Each row has a class, written after it.
[-723 -336   45 -198  120 -206  317 -403 -450 -322 -171 -173   95  235
   26   93  162 -194   51 -554   -4 -576  196   -4 -281  189   10 -278
  131 -166  -95  -85  204  163  291  144 -135  -73  211] : j154
[ 263    9  -97  -25   89 -156   25   24 -122 -150 -169  246  -95  -69
  187 -169  159  -60    7  273  -90   85   98  193  167  189  188  -51
  293 -241   51 -149  -85  -43   90  -21  -70   46  -10] : j134
[ 410   55 -113   80   48  -70 -114   37  -17   22  -78  232 -105  -69
  211 -176   44  -58   19  278 -178  193  -26  152  331  126   90  107
  225 -110   49   23 -240 -107   51  -50  -23   71  -23] : j631
[  58   61 -518   49   45 -377  -66    9 -337 -160  -46 -186   15  -40
  487 -272  397  -50  122  144  108   74  179  241  174  121   34   72
  251   59  -75  423 -157   17  212 -159  -26   41 -367] : j809
[-320 -205 -141  -97   77 -120  240 -208   90 -516 -157 -112   19  194
  -60   25 -137   55    8  -94   -3  -97   59  260 -336   -4  129 -536
  449   -4   79 -407  210  182  123  243 -108 -108  359] : j154
[ 379  -91 -609  235  162 -283  144  -29 -113 -260 -142 -212  -50  123
  240 -250  240   -2 -167   41   -2   97  206  392   73  373  115   -7
  723 -179   88    0   41  114  362   96  -22  -18 -192] : j99
[ 360   51 -643   87  148 -437  125   86  -84 -350 -188  -29  -93  -16
  279 -287  401  155  -35  195  166  185  234  367  -53  267  228 -154
  745 -175   65  -47   37  130  182  -78    8    5 -289] : j814
[-149  -75 -128  112   80    4  123 -347 -172 -231  -81  -93    9   45
   74   28   17   52   71 -252  -12 -132  113  149  -63   57   81 -352
  333   -9  -58  -60   51   49   90  159 -134  -27  137] : j809
[  76  107 -456  -19  121 -186  -16   -8 -418  120  -63 -254   82 -106
  554 -324  569   19   40  301  196   87  161  168  316  221  125  339
   75   20 -100  810 -295 -111  164 -312  -20  -18 -547] : j771
[ -35 -114 -614  109  153 -695   -6  -32 -338 -426 -201   40  -53  168
  369 -258  448    3   54 -266   44 -208  311  192  -19  275   82   65
  597  144  -51  153   68  130  313    6  -47   88 -267] : j771
[-515 -153  339 -469  -28 -283    6    5 -232 -274 -124  200  -36  268
   52   80  121 -193  276  -20  -66 -239   47    5 -310 -149   13 -387
 -238 -224   41 -542  156  130   61  -26   53  -37  295] : j869
[ 899  296 -607  392    2  -69 -233  144   88   66 -120  289 -168 -248
  376 -360  146  151 -147  615 -148  547   88  306  561  259  182  348
  529   53   81  171 -401 -202   50 -162 -172    8 -447] : j526
[ -77    7  153 -419   -3 -663 -343  285 -420  -93 -124  -19 -192   46
  544 -354  381 -226  153  337   81   70  -36  118  171  -99 -170  246
 -529 -176   87  102 -175    9  111 -396  188   97 -169] : j869
[ 530  244 -285  370   20  579  -48  -76   95  414  141  -49   39 -222
   72  -21   -4  192 -198  255 -125  284   13   62  388  176  153  268
  193   93   19  633 -266 -216  -34   53 -171 -105 -390] : j771
[ 534  195  -51  121  -63 -226 -305  223  110  -56 -110  391 -219 -154
  282 -244  -29   95    2  331 -165  350   11  213  287   36   82  202
  114   36  154 -138 -251 -122  -93 -168  -51   59 -132] : j367
[-285 -122    9   80  128   90  266 -346 -141 -297 -144    4   51  197
  -91  234  -66   55  -57 -412 -136 -284  209   49 -175  206  151 -397
  300 -143  -61 -324  220   38  113  313 -167  -77  326] : j154
[ 568  139  -98    0  -94  -36 -131  262  237 -135   42   31 -201  -69
  116 -137  -94    8   55  565   -2  512 -112  411  105 -190  153 -328
  271 -129  274 -363   -1   54  -83   47   64    9   39] : j631
[ 167   44   26   -7  -61   49 -117 -106 -205  119  -33 -124  -36 -137
  317 -177  -17  -14  175  351   13  189  -60  192  249   -2   34  -23
 -116  -59   46  212 -325 -133    8 -179  -85  -16 -119] : j438
[ -33  -38 -528   19  195   60  106 -215 -272   13 -172 -185  138   26
  273 -157  358   78 -130   78   52  -37  187  138  222  337  160  191
  302   97  -95  552 -131 -103  203  -71 -183 -100 -329] : j814
[-165  -58  283   84  -12  801  311 -267  337  139   80  -75  252   41
 -476  431 -473   56 -214 -166 -234  -80   17  -99 -135   49  139 -293
  -26  -78    5 -155  231  -48  -83  392 -162 -212  262] : j771
[-209 -169   69 -287   34 -735  -27  -25 -257 -489 -200  172 -199  160
  332 -222  153 -134  239 -220  -68 -136   24  204 -168   49  -29 -295
  177 -149   28 -308  -26  173  134  -84   73   84  274] : j771
[  58  -12 -531 -101   75 -579   50  117 -181 -401  -75 -329  -66   -5
  452 -386  337   62  116  261  229  127   66  357   -9  102   47 -160
  419  -37   60  207  -65  126  191  -87   30    7 -176] : j367
[ 301  -99 -222 -155  140 -661  -76  169 -199 -316 -209  156 -206   34
  384 -400  336 -140   89  261   30  134   61  263  108  136   73   45
  260 -290   94 -182 -106   59  221 -188  109  166  -91] : j901
[ 342   63 -456  245  113 -118  -52 -182 -105 -121    7  -18  -81  -98
  355 -162  238   33   75   26   21  181  149  227  258   78  121   29
  518   54  -81  303 -198  -59   68  -40 -142   -3 -263] : j99
[  60 -134   20  135  160  142  212  -65  227 -261  -29   72  -33  171
 -284  168 -130   91 -299 -191 -169 -100   33  -18 -126   53   39 -274
  332 -150  113 -442  358   93   88  444  -82   -8  268] : j438
[ 244  126  307   24  -88  197 -164  163  174  136  -11  273  -94 -140
  -70   28 -239   73  -93  240 -161   95  -42    1  154  -57   46   -5
 -194  -41  170 -258   44 -103 -107   70  -30   52  110] : j869
[-371 -114 -310   92  181  158  161 -367 -291  -61 -153  -87  197   92
   47  104  181   41  -90 -407  -45 -342  309   -5  -41  337   61   35
  214  227 -170  350   58  -35  158  116 -212  -68  -98] : j914
[-209   -6  175  -58   -7  366  151 -177   64   15   -6  -13   97  -31
 -184  191 -201    1  -16  -36  -91  -95   14   -4  -91   30  103 -248
  -35   36   41  -88   96  -24  -58  205  -93  -89  200] : j526
[ 265   62  -99    5  -16  -89   17  -24   -5  -54  -26  136 -102 -121
  122  -76   33   61  176  151   38  124   97  200  -12   24  139 -217
  284 -135   43 -135  -61   -7    3  -65    7    7  -40] : j914
[-305 -193  135 -290   96 -400   15    3 -203 -280 -182  150  -58  131
  199 -104  185 -141   12 -104 -107 -231   87  -23 -118   65  -56   -6
  -59 -157  -14 -269   58   73  171  -89   52   48  133] : j869
[ 700  138  277   13 -147 -313 -237  391  302 -244    0  393 -314   -1
   85 -195 -169  -39  117  459 -175  528  -98  319   -8 -205  114 -356
  160 -331  367 -748   14   92 -187   38  156   72  183] : j99
[-568 -270  -40 -108  215 -141   84 -251 -602  -61 -265 -146  197  230
  180  -78  363 -299  -24 -297  -28 -423  121 -138   11  314 -111  262
 -303   67 -152  287  -82   -6  299 -104 -107  105  -88] : j134
[ 770  169 -452  219   65 -412 -202  262  113 -170  -99  237 -265 -166
  363 -428  150  146  -90  418 -105  408   23  329  321  162   61  168
  525 -118  144   25 -251  -33   99  -87   -9  110 -226] : j901
[-316 -135  547  -75 -112  448 -115 -170 -289  399   -1  -89  125   54
  -51  170 -200 -217 -149  -74 -209 -202 -136 -292  226   70 -107  261
 -757   28  -42  139 -137 -199  -25  -45  -79  -30  149] : j367
[ 558   37 -107  536  -49  495   10 -284  101  263   32  122   20  -92
  -36  122 -304  105 -122  -27 -232   92  109   98  316  240  222 -151
  396   63    2  -24  -89 -160  -15  180 -163  -46  109] : j154
[ 424   58  -26 -105 -117 -468 -286  127  -60 -257  -63  163 -297  -13
  416 -166   93  -20  357  317   22  428   -5  417  133 -186  106 -386
  204 -147   91 -409 -147   42  -71 -201   52   91   52] : j631
[-139    7  -23 -163   51   34  -17   -8 -226   84  -80 -160   67  -49
  145  -90  139    0    2  223   37  -14    3   40  139   84   66  128
 -209  -78  -20  298 -136  -94   60  -80  -39    0 -131] : j901
[  10  -74   52 -260   93 -494 -109  102 -170 -265 -112  124 -184   15
  304 -204  213  -49   81  101  -32  -42    9  122   99  -12  -46  -12
   24 -186   74 -116  -36   32  129  -68   -8  112   43] : j869
[ 714  117 -462  108   48 -694 -322  237   -5 -318 -179  315 -334  -14
  461 -528  287   46  270  397  -11  542  -31  431  221   56  159  -62
  536  -78  150  -92 -330   56   12 -212   67  188 -204] : j631
[ 203  -42 -127  116    0   87   55  -71  244 -157   31   27  -41   65
  -53   42 -190  107   22   56  -79  142  -10  183  -46  -62  104 -226
  452   36   35 -248   32   22  -21  178  -21  -78  144] : j631
[ 788  199 -648  466   63   66 -126   34  110  111  -47   -8  -50 -162
  271 -304   93  299  -54  372   -3  429   46  261  422  234  190  150
  539  121   32  318 -330 -159   16  -60 -125   49 -331] : j367
[ 426   60 -101  199  -64  -21  -57  -66   23  -19   60  -48  -75  -25
  167 -134  -95   12  102  120  -44  216  -48  219  133  -27   78 -271
  248   40  118    0 -129   -1  -74   61   20   -5   65] : j367
[ 291    2 -559  352  158   48  183 -117  209 -244  -51   63    3  -88
    1  -86  -61  172 -187   61 -115   63  136  172  124  250  173  -14
  755   17   28   -9   17  -25  200  265 -251  -24  -62] : j914
[-718 -240 -108    6  176  134  224 -383 -300 -159   -5 -522  242  140
  -78  156   20   33  -84 -503  163 -524  143 -100 -194  119  -41 -141
  -48  217 -110  405  305   60  256  304 -119  -21   43] : j809
[ 470   89  -36   56  -62  -64 -113  161  169 -196  -96  228 -179   54
   73 -119  -17  -18   -9  419 -107  429  -41  332   70  -77  219 -378
  237 -198  228 -395   25   58  -45   75   15   14   94] : j134
[-306 -166  152 -343  146 -419   60  -17 -406 -305 -202 -173  -61  -13
  274 -207  206 -212  171  121  174 -154   69  174  -31   57  -37 -155
 -160 -273   58 -120   31   64  187 -121  -14  131   91] : j99
[ 467   37 -280  548   13  510  137 -271  184   98   37  100   38  -68
 -193  112 -252   93 -233 -115 -193   78  148  152  204  228  228 -208
  616  162   45    7   76  -55   16  343 -245  -46   48] : j809
[ 404   84   13  171  -39  -71 -337   -9 -138  291  -73  261  -94 -192
  336 -182   44    8  100  140 -170  138   78   34  454  141  -47  439
  -92  120  -37  235 -392 -231  -13 -294 -107   79 -264] : j99
[-676 -214  350 -398   46 -154   76 -129 -228 -202  -96 -119   49  170
   54   39   39 -108  155 -190   43 -226    4  -73 -227  -62 -110  -96
 -417  -53  -67  -66   29   51   90  -54  -56  -11  173] : j526
[ 859  198   46  285 -104  158 -308  219  453  118  -16  505 -293 -173
   23  -73 -266  147 -184  401 -315  538 -106  169  351    5  121  151
  237  -51  172 -331 -179 -149 -181  -33  -30  -19  -12] : j771
[  45   -7 -151   -9  -21 -245  -11  -52  -24 -248  -89  -13  -73  -15
  199 -110   20   74  119   43   54   82   62  213 -155  -68  -16 -262
  219   27   85 -228  -34   82   54  -93  -23    4    1] : j438
[  23  -23   73   74   -5  146  -99 -106 -153  217  -85    8   49  -40
  159    7  -32   36 -148  -35 -162 -105   42  -69  243  201  -24  289
 -178   14  -57  268 -197 -176   79 -102  -78  -32  -97] : j154
[-388 -205 -360 -136  167 -630   93 -131 -496 -370 -134 -393   54  158
  428 -283  466 -141  212 -182  246 -264  146  165 -116  121 -103  -63
  129 -120 -101  361   -9  170  385 -101   30   63 -210] : j134
[ 329   31  -87  364   59  460 -118 -216  -92  378   51  123  -15  -92
   38   97  -30    3 -248 -145 -304  -48  123  -61  486  282   49  359
  109  138  -45  466 -154 -225   85  132 -268  -38 -226] : j99
[  73  -17 -533  -65  228 -298  100  -36 -294 -272 -192 -231  -13   53
  372 -314  441  -49   -6  291  178  118  145  360  110  162  109  -52
  326 -213   32  276  -89   51  290  -87  -38   26 -245] : j914
[-158  -18   27 -308    8 -446 -219   71 -618  -20 -187   16  -83  -23
  592 -307  452 -281  142  247  -19   53   46   76  264  129 -121  327
 -450 -157  -50  238 -367  -94  191 -449  -64  103 -301] : j914
[-334 -113 -447  -97  202 -298   94 -254 -477 -151 -220 -309   97   23
  411 -233  469    5   65 -110  174 -193  192   68   20  252  -14  114
  157   13 -200  474 -179  -18  265 -236  -71    5 -286] : j99
[ 261  113 -252    5   73  -26  -54    4 -164  -29  -89 -177  -42  -99
  308 -237  228  -13  -81  419   83  301   25  282  186   72   86   -5
   66 -158   85  255 -167  -42   97 -122    9    7 -208] : j901
[-231 -113 -239  219  188  402  111 -374 -336  230  -54  -96  241  -22
   51  156  115  -91 -227 -395 -205 -389  243 -234  313  429   -4  439
   11  175 -272  627  -62 -206  240  123 -264   -2 -217] : j771
[ 452  126 -134  132  -68  -60 -144  108  -17  116  -21  203  -95 -134
  223 -222   -3    0   40  324 -189  201  -46  124  304   85   45  143
  142   17   84   72 -301 -113   20  -82  -76   38 -130] : j134
[ 832  234 -626  447  101 -159 -173  147 -127  117  -60  -47 -127 -195
  336 -370  301   87 -149  334   34  350  123  288  462  325   75  348
  453  -55  112  433 -257  -83  156  -93  -68  121 -543] : j99
[ 444   61 -269  372   37 -134 -165 -131 -273  137  -74  -19  -44  -32
  351 -255  189  -57    4   42  -31  143   79  129  388  220   15  316
  126   14   -6  429 -379 -120   83 -198 -101   43 -358] : j367
[ 274  130   88  133  -68  353  -78   17  136  119   35  168  -12  -31
 -123   85 -123    6  -19  215 -109  189  -66   65  107  -47  193 -156
   35    6  108  -69   18  -73 -167  177   -4  -24   82] : j134
[ -77  -50  179  -42    7   44 -165    5  -55  226    2  194   53   14
   81   46   -2  -48 -218 -144 -313 -193   -3 -294  268  140 -136  462
 -334  -14  -88  333  -95 -162   88   -9   21   -6  -80] : j438
[ 208  -71   50 -173   -2 -708 -199  140 -147 -386 -174  294 -327   17
  407 -337  148 -167  226   96  -81  145  -19  266  -14  -46  -41 -226
  112 -234  125 -411 -137  125   96 -216  101  149  106] : j901
[ 248  -53  -91  220  137  299  364 -202  366 -279  -62  205  -87  -68
 -311  265 -230  104 -129 -139 -155   48  180  205  -83  135  238 -457
  700 -250   12 -585  269   61   47  362 -278  -62  247] : j134
[ 693   62 -298  126   51 -653 -238  180 -194 -201  -86  101 -310  -24
  602 -462  315 -102  212  325   22  387   24  318  304   51  -24   -4
  247 -291   83   12 -313    1  183 -284   91  178 -265] : j154
[ 198   19 -619  200  135   53  144 -107    9 -152 -147  -99   20  -33
   26 -128  174  183  -86   66   40  103  134  204   78  257  191 -158
  596   -4   -4  160   20    9  127  165 -169   12 -143] : j914
[  92  -72  -57  193  159  364  -11 -261 -311  305  -33  -96  136   62
   33   88   43 -144  -57 -164 -156 -147   80 -125  349  293  -37  310
 -211    1  -50  395 -114 -208  232   86 -202   84 -217] : j814
[  71 -112  523  141 -125  518 -126 -174  192  255   64  216   25  179
 -307  323 -473  -65 -157 -241 -432  -67 -131 -203  137  -35  -30  -46
 -303   16   60 -251   87 -143  -82  298  -29  -66  337] : j809
[-138 -196  -55  -98   83 -208  100 -144 -125 -256  -61   40  -20  172
  195  -32   45 -109  -23 -145 -193 -211  121   66    4  100   60 -141
  234  -87   -1 -127   72   33  223  125  -46  -50  158] : j869
[-230  -86  149 -369   71 -358  -38  -77 -346 -221  -71  127 -128  143
  261  -70  296 -144  342  -19   -2  -75   36   84  -66  -82  -11 -308
 -102 -177  -22 -108  -37   45   30  -66    7   15  104] : j914
[ -50  -91   -4 -285  135 -692   -9  159 -315 -474 -242   46 -184   58
  360 -269  363 -218  117  186   55   40   61  245  -25   45    2 -134
   51 -352   87 -277   -3  145  167 -161   45  142  -23] : j771
[-208 -118 -119  -65  165  -67  187 -212 -100 -235  -33  -72   66   60
   84   22  104    2   96   -6   91 -186  106   84  -55   20  119 -254
  250  -76  -22   21  122   20  141  142  -63  -34   95] : j438
[ 260   35   50  164  -55  432  -78  -73   14  296   74 -221   24  -87
   49  -33 -182   27  -82  267  -31  214  -90   89  231   16   20  131
 -152   68   87  306 -201 -154  -10  -11  -80  -50 -114] : j154
[ 158 -202  212   31    0  -94  153  -67  399 -358   24  326 -173  193
 -242  210 -375  -19   22 -327 -239  -27   71  107 -259  -99   54 -489
  414 -240   77 -816  311  141   45  307   24  -41  460] : j914
[ 359  166 -513  309   41 -210 -157  -98 -110 -121 -109   71  -50 -103
  336 -234  141  212  129  130  -12  167  127  277  159  138  107   -8
  553  249   14  181 -240  -54   20  -42  -85   33 -221] : j631
[ 661  204 -494  291   48   65  -65  101  109   22   53   39  -87 -133
  209 -128  216  159 -145  239  -38  361  123  257  228  155  140  105
  520   16   48  215  -68  -45   43   51  -38  -26 -368] : j134
[ 389  191  143  186 -150  653 -170 -103   76  393   65  262  -29 -152
  -32  127 -211   36  -13  272 -225  293  -20   78  310    8  187   -8
  -72   53   50  114 -225 -239 -193   24 -161  -84  -42] : j914
[ 447  146 -331 -129  -30 -694 -167  198  -83 -298  -80   57 -254 -157
  609 -498  288   73  250  410  101  357   15  346   78 -106   58 -220
  321 -208  102  -33 -254   60   64 -310  163  103 -176] : j869
[   3   46   51  123  -88   76 -140 -120 -268  138  -26  -25   -2   -8
  300  -60  -76  -90    3   -9 -178    4   -2   61  250  159   -7  209
 -194  166  -36  254 -297 -156   56 -117  -85  -37  -74] : j367
[ 390   -7 -196  296   46  -53  159 -129  290 -391  -13  240 -117  118
 -134  130  -76  181  -79 -146 -103  139  147  197 -197   57  271 -515
  833 -161   35 -573  226  134  -55  333   17  -75  232] : j526
[-281 -271 -265 -148  221 -632  185 -129 -348 -454 -174 -133  -25  181
  245 -147  347 -144  141 -392  182 -341  271  146 -273  164 -108 -198
  291 -141  -65 -114  185  214  342  -53   61  103    9] : j914
[ 178   36 -341  298  116  159   35 -199 -157  -10 -176  131   80  -19
   49  -89   43   30 -113   -4 -224    2  119   80  206  382  209   80
  417   62  -10  127 -168  -93   68  141 -185   37  -36] : j631
[ -64 -105   51 -178   31 -195   -3   94   -1 -275 -175  275  -75  134
    1  -67  -30  -93   93  135 -169  -15    4   84  -70   31   74  -88
   95  -83   96 -485   49   20   78   82  -61   38  156] : j154
[ 452    3 -299   40  140 -736  -98   88 -238 -395 -160   39 -217   53
  453 -377  370  -86  102  181   46  182   79  301  167  102   87 -143
  403 -373   73  -92 -106  101  142  -87  130  158  -99] : j869
[-110  -47  251  -74  -39  419  136 -158   66   13   -5   76   54   93
 -205  249 -190  -99   -9   68  -96  -18   -6   97 -109  -38  192 -405
  -11 -117   58 -305  187   10   -9  214  -17 -106  302] : j134
